Each row has a class, written after it.
 33   5  15  16  47  22 -20  44 -23 -15 -10  14 -36  -5 -19  -2   0  -1 -19  -9  42  34  64  10  31  38  21 -28  34  30  36 -16  -2   9  34 -40 -36  20  25 -> (129)
 14  17   9  -1  32  53  -8 -10 -36 -30  22 -36 -18  10 -10  31 -35  56 -77 -18  55   3  37  12  39 -10  24  -1  36  35 114 -10  29  33  11 -35   4  -3 -44 -> (53)
-10 -20 -37 -16  -2  45  36   9   5 -46   7 -51  14 -38   2  49 -14 -43 -23 -18   3  27 -15  -7  -4 -41 -36  43   8  51  46 -38  48 -10  84 -21 -21  30 -19 -> (97)
-19  -1  -3  -4  35  40 -28 -28 -50 -19  15  -9 -15 -15 -23  40 -19  61 -64 -14  38  -4  16 -10  56   1  39  23   0  30  63  24  47  -4  15 -47 -31 -18 -20 -> (12)
 -1 -21 -60  12  -5  -5  21  19  28   0  -1 -22  12 -31  -9  40   2 -28 -32  -1  11  29  25 -47  -1  -8 -14  -9  11  24 -31 -38  56 -16  29   5  -5  -1 -17 -> (97)
-33  -2 -51  -8   2  40   6 -47 -12 -30   6 -36 -15 -46   6  46  19  -9  -7   0  -1  23  -7  -4  22 -23  -9  25 -46   9 -52  27  54  -5  43 -31   2  -8   4 -> (107)
-32   4 -49  21 -37  44   6  -6  14  14  45 -50 -14 -25 -13  47 -16  -3 -42 -12  21  14  19 -39  43 -23   2  17  14   3 -12   5  51 -29  25 -10   9  -2 -55 -> (34)
 22   8  -4  16  46   4 -37  16 -33  -2   7  11 -12  29  19  46  22  51 -17 -19  20   5  14  -1  27  47  48  11   4  25  32  -5  -7  23  -3 -46 -22  -2  21 -> (25)
  4  -5   1  -8  -1  41  -8  -1 -36 -25  20 -17 -26   5  -5  26 -32 -17 -22  -8  46   3  -8 -14  47 -32   9  27  23  21   7  14  14  -6  66 -16  -5  10 -37 -> (97)
 34  20  13   2  49  30 -50 -31 -66 -12  25 -16 -51  -3   1  25 -36  12  -3  -5  54 -10  29   2  71  -2  41   1  -6  16 -28  35   8  28  20 -57 -18 -14  28 -> (25)
 17   9 -17  43  20  10 -14  12 -13  -2  15  -2 -20   8   7  10 -11   2 -41 -39  24  35  45 -14  70  36  31 -31  33   8  13 -21 -24  45  12  -8 -32   9 -13 -> (129)
-16   6 -48  -5   4  44   9  35  -1 -36  20 -54 -18   8  13  24  36 -46  -7 -10 -16  10 -22   4  -8  15 -28  22   0  26  11   7  15   7  43 -16 -23   0 -27 -> (34)
-17 -12 -48   1 -12  13   6  -9   2  -7   9 -18 -12 -47 -21  49 -24 -26  -9  -8  11  13  -6 -29  39 -29  -7  -4   7   4 -71   1  57 -28  58 -13   8  -5  -9 -> (97)
-24 -15 -51   1  -2  34  17 -18 -12 -23   4 -28  -1 -44 -25  29 -15 -42   3  -7  21  21 -15 -21  36 -41 -33   6   1   8 -80   9  56 -26  73 -34  -5 -10 -23 -> (97)
-17   1 -38   1 -36  46  33 -18  -3  -1  36 -28 -13 -45 -18  47 -35 -10 -16 -12  30  22  -7 -26  40 -41 -12  24  20   8 -32  -5  46 -45  67 -29  24  -4 -16 -> (107)
-10   8 -30  -7  15  48  -9 -20 -37 -10  14  -3 -17  -3  -4  40 -26  38 -48 -32  27   0  -4 -27  22  12  43   4   5  27  61  16  43  18  38 -34  -4 -17 -24 -> (12)
 23  30   3 -26  10  38 -24 -19 -50 -30  20 -26 -34  25  33  40   0  30 -52 -35  15  -6  19 -14  35   9  21  24 -35  19   8  52  26  21  16 -39 -12  -4 -27 -> (107)
 26   8  -7  17  11  30 -17   2 -35 -21  32 -18  -9  16  10  68 -25  37 -55 -56  34   8  -5 -20  74   5  31  12  37  20  59 -27  12  18  34 -32 -29   8 -66 -> (97)
 24  30 -10  13  -7   7   9 -37  -2   3  26 -51   0   3  19  57 -24 -45 -25 -33  -9 -38  -2 -15  25 -21 -14  24 -42   6 -14  13  50 -40  23 -43  12   2  -5 -> (12)
 -3  -5 -55   9  17  58  25 -30  11 -51   4 -50 -15 -47 -16  35  19 -56 -19  12  19  41  13  -3   0 -24  -3  24 -16  53  20 -34  50   0  40 -20   5  13  27 -> (21)
  7   4 -18   9  26  44 -18 -23 -71 -35  21  -6 -22   5  -5  57 -38  38 -52 -46  50   1 -31   3  59  -3  42   9  21  31  39  26  28  24  39 -46  -7 -23 -40 -> (12)
 -9 -27 -16 -13   4  12  -8  -2  -8 -37  -6 -44  -5 -53   4  66   8 -65  23  -4 -12   1  14  -2   2 -30 -20  44 -16  52 -29   5  55 -13  64 -34 -13  20  15 -> (97)
 18  18   4 -34  45  22 -35  -6 -62 -36   3  -9 -36 -20  15  11  -8  40 -22 -32  24   7  13  18   7  20  18  -8   6  23   1  42  20  60   2 -45  -8 -32 -10 -> (53)
 -3  -2 -33   6   7  59  29 -30 -29 -48  16 -34   6   2  -6  34 -32   4 -62 -41  25   4  -2   1  47 -14  14   9  18  27  77  -3  16  51  52  -3 -12  -2 -48 -> (129)
 -4  -6 -37  -8   6  53  29   1  -2 -38  19 -61 -26 -48  -1  57   5 -53   5  -8  10  10  26  -9 -26  -9 -42  50  -8  48  -4 -18  47  -5  69 -31  -5  27  25 -> (129)
 -8 -25 -29   9  -4  37  31  -2  32 -31  14 -32   3 -67 -11  35  -1 -41 -41  -1  13  31  -1 -20  29 -27  -7  15  16  30   9 -29  51  -9  45   9  -6  -6 -28 -> (97)
 -8  30  -5   5   9  20 -32 -13 -42  16  20  13 -26  27  -9   1 -18  36 -28 -29  24  -1   1   5  64  15  46 -19   7 -21 -14  50  -6  21   0 -27  -7 -20 -31 -> (34)
  6   7 -36   7 -16  20  30  14  16 -27  16 -42  -1 -10  22  71  30 -28 -24 -45 -19  12  -3  -8  -5   7  -6  26   4  32  14 -30  25  -3  35 -15  10   5   0 -> (21)
-18  -6 -43 -17 -25  46  46 -13  31 -17  30 -36   1 -46 -16  20  -2 -68 -29  16 -18  22  -6 -15   3 -23 -34  12   7  21  -5  -9  66 -11  49  -9  20 -28   9 -> (25)
-28   6 -37 -16 -15  21  18   1   8 -17   8 -28  -8 -47  12  31  16   7 -25 -27 -20  19  12 -31  -3  -3 -20  24 -33  29 -48  30  53   0  27 -30   8  -9  -5 -> (107)
 -5  15 -33  27 -31  44  19 -32   4 -22  28 -58 -14  -5  -2  29 -10 -52 -24  -9  16  12  69   3  40 -38 -26  23  22  16  -7 -18   8 -20  30  -8  -2  33   4 -> (21)
-10 -29 -28  -1  11  23   6  26   1 -42   5 -45  -3 -40   3  68  -4 -52  -9 -15  -3  26  -2 -27  22 -17 -18  27 -18  51 -12 -31  47 -16  67 -28 -32  27   4 -> (97)
 -6  20 -38 -12  -9  20  32 -33   2  -5  24  -9   5 -50 -29  62  -7  17 -45 -33  -5  11  33 -26  19  14 -18   5   0  16 -15 -22  73 -21   8 -54  18 -21  15 -> (107)
 -7   6 -27  -5  -3  39 -19 -19 -34 -17  43 -23 -36 -21   0  53 -15  54 -57 -18  23  13   1 -38  44  -2  23  10  24  13   0  18  56  38   6 -24  15 -34 -65 -> (53)
 -3  -7 -48 -17  29  35  16 -19 -20 -39  -5 -19 -15 -43 -12  41  21 -32  14  23   2  28 -11  -8  -3 -17 -20  36 -49  39 -44  -1  64 -21  61 -56 -16   6  44 -> (107)
-23   8  12  -1  26  11 -54 -16 -54  -7  18 -32 -41  -6  21  67 -15  29 -28 -45  20 -26  60  -6  43  29  22   3  -3  15  21  23   9  21  20 -48 -24  -4  10 -> (12)
  9 -28 -13   5   4  23 -22  20 -38 -15   2 -20   2   0  -2  13 -47  11 -21 -22  50  25   1 -20  44 -27  23 -22  35  21  14   0   6  26  32   4 -40  -7 -70 -> (97)
 25  15   5  21  -3  45 -17 -38 -35   2  45   0 -13  22 -19  15 -38  18 -44  -5  26  21 -18 -14  95 -28  38   7  32  10  22  20  24  23   4 -43   7 -17 -50 -> (25)
-24   3 -23 -29 -11  48  31 -33  -1 -18  12 -39 -15 -31 -19  20 -17 -19 -32  17  14   2  28 -24  -1 -34 -24  15 -40  19 -14  20  68 -16  34 -19  20  -8   4 -> (107)
-20  12 -64  -3  -1  25  -2  -6  -4 -37   8 -51 -27 -35   3  34  17 -43 -15 -21  -5  20 -21   1   6  -2 -27  28 -18  29 -32  21  47  -7  57 -29  17   3  -1 -> (129)
 10  12   8  11  51  -2 -16  -1 -31   6 -16  27 -10  -1 -40  -2 -11   0  -8   9  39  18   3   1  20   6  27 -10 -19  27  25  -7  29  -5  20 -70   7   4  23 -> (34)
-12 -13 -51   5  -2  62  18 -20  -7 -33   9 -41  -1 -36  -3  33 -10 -36 -18  -8   1  14  26 -26  11 -27 -22  11  -2  29 -21  21  57  -8  51 -25 -25   0 -20 -> (12)
 -4 -13 -14   3   0  26 -42  -2 -50 -18  19  -8 -34   1  12  68 -22  56 -51 -29  39  25   9 -26  63 -23  39  25  17  19   3  23  30  22  41 -17 -21  17 -60 -> (97)
-27  24 -58  14 -14  36  -4  23  -1  -8  25 -51 -36  -9 -20  24 -16 -27 -34 -28   1  37  37 -11  29  -4 -24  22   4  48 -13   9  51 -14  46 -47  -4  37   5 -> (129)
 -9 -12 -25 -14 -23  56  48 -10  12 -33  27 -46  -9 -41   7  62  -9 -15 -44  -5  -1  21  14 -10 -10 -40 -30  24  22  25  24 -13  69  12  55  -8  31   1 -33 -> (53)
-53  -3 -80   1 -12  38  -1 -12 -19 -18   2 -33   2 -10 -17  57  -2  17 -16 -29  -7   6 -21  -8   4 -11 -28   1  -2   9 -41  39  65 -33  41 -43  11 -12 -29 -> (12)
 12   5 -22   2  34  25 -22  -9 -53 -34  15  -9 -25   5   2  67 -24  22 -47 -46  45   2  -2  -6  69  12  38   0  -1  16  -7   5  23  16  40 -30 -29  -9 -15 -> (97)
 -2  -3  -8   1  33  39 -22  15 -60 -55   8 -34 -16  33  11  34 -21  20 -30 -11  41   2  34  17  21   2   4  17  15  47  65  -3  -8  31  22 -27 -27  21 -17 -> (53)
 -3  17 -29  19 -42  48  30 -49  27   8  32 -34  13 -17 -17  30 -24 -33 -63 -20  -6  21  17 -17  55 -42   9   1  12   2  21  13  61  -8  16 -15  32  -1 -58 -> (34)
-13  12 -28 -11 -22  13   5 -12  14   1  24 -61 -24 -25  16  40  12 -78   9 -11 -38  -3  27 -19  10  -6 -35  41 -21  13 -44   8  36 -14  54 -22  -1  22  26 -> (129)
-32  -8 -36  -5  26  30  13 -16 -17 -40   2 -44 -14 -58   2  52  11 -57  10 -11  -5  -1 -17  -4 -16  -8 -36  38 -42  47  -3  -3  62 -10  79 -63  -6  -5  30 -> (12)
-23 -16 -30   5 -15  51  24   6   1 -46  26 -47 -20 -26   9  48  10 -52  -9  22  -6  22  11   5   2 -32 -40  44   7  35  18 -21  44  -5  66 -14  -2  22 -11 -> (53)
 15  15 -17  -5 -10  17  16 -63   3 -34   5 -43   8 -63  12  60  10 -72   2 -38 -14  -4  31  -4  -3 -13 -12  30 -33  32 -11 -16  50  -6  27 -45  23  -2  34 -> (21)
 42  17  -4   8  30  -2 -46 -16 -49   0   6 -21   4  50  27  83   4  28 -38 -45  20  -4  15  -7  40  18  59  26 -19  24  48   8  20   5  -1 -58 -15  19 -20 -> (34)
 -8  16 -25 -29  26  58 -21   4 -46 -30   7 -27 -46   1  -4  16  -3   9 -16  -1  29  25  35   4  -3  10  14  19  -9  59  54  13  34  25  43 -50 -21  14  18 -> (107)
 -9  -1 -38   6 -13  59  51 -35   0 -45  21 -34   8 -54 -13  52   4 -22 -38 -34   8  22  -7 -19  27 -34 -14  31   5  31   9 -19  58   2  59 -32   9 -13 -25 -> (21)
 -9 -10 -60  -5 -12  68  37 -39   9 -56  -1 -56   0 -27  -9  38   5 -47 -25  20  17  28  33 -19 -29 -49 -39  29 -15  36  32 -34  54 -15  50  -6  13  34   0 -> (21)
 13  24 -39  10   5  28  -3 -27 -10  17  16  -6   5  15 -10  -1 -15  39 -70 -23  39  29  47 -24  29   6  30 -19  49   3  56  -6  11  30 -12 -15   6  -5 -52 -> (34)
-33  -8 -32  26   1  36   6   7  -5 -18  31 -36 -35 -47 -38  44 -16 -47 -17  16  13  24  16 -25  31 -27 -30  41   9  63   3 -21  69 -35  63 -63  -4  20  14 -> (12)
  3   9  -2  16  42  38 -18 -13 -34 -13   6 -10 -32 -10 -23   3 -34   1 -37  16  61  21  58   2  33 -10  31  -5   3  38  97 -29  16  30  37 -36 -25  26   7 -> (34)
 44  19 -16   4  12   3 -30  19 -34  -8  25 -40 -34  33  19  17 -15   7 -48 -33  31   7  10  -9  47  11  20   1  29  13  -5  24  -6  27   3  -3 -15  -6 -39 -> (129)
 15  12  22 -10  32  24 -17 -29 -31 -19  18   4 -33  -9 -17  57 -21  34 -59 -27  17   1   8   1  69  -5  36   4  -5  12   9  15  42  29  10 -35  -3  -1  -8 -> (97)
  0 -12 -63   2 -25  25  -5   2  -6  -2  12 -62  14  12  15  34   4 -52 -20  -5   7  23  45 -16  18 -26   2  29  16  27 -20  23  32 -25  30  -3 -29  14 -28 -> (34)
  5  -1 -19 -19  40  35 -23 -38 -58 -40   8 -12 -22  11   3  45  -6   8 -16   5  27  -4 -18   4  29  -4  23  25  -9  26  23  19  21  31  46 -45   5 -11  20 -> (25)
-22 -12 -46   0 -22  28  10  -4 -13 -41  10 -48 -29 -43  -2  63  11 -54   5   0   6  17  41  -5   2 -32 -31  39  10  42 -30 -11  43 -18  75 -25   2  21  28 -> (21)
 21  16  -6 -13  14  30  -3 -32 -22 -17  16   2 -23 -16 -14  14 -13  30 -62   4  44  29  10  -4  42  -5  19   0  18   4  34  -3  25  -6   7 -22  14 -16 -13 -> (107)
  9   5  -1   8  42  40 -18  -2 -49 -34  17 -15 -41  10  -4  59 -27   8 -26 -20  32 -13  -3  10  43  12  24   6  25  32  70 -12   5  16  57 -45 -14   9  10 -> (12)
 24   7   7   7  16  12 -30   8 -47 -35  37 -29 -31  17  20  72 -19  11 -46 -55  26 -20  21   2  80  18  30  22  30  26   0  12 -10  29  10 -11 -37  -2 -26 -> (97)
 19   0 -23  31  24  49 -17  18 -59 -33  19 -21 -22  52  24  27 -25  -1 -28 -16  53  12  27  -2  22   2  19  24   6  47  63  -6 -11  17  39 -24 -60  34 -25 -> (12)
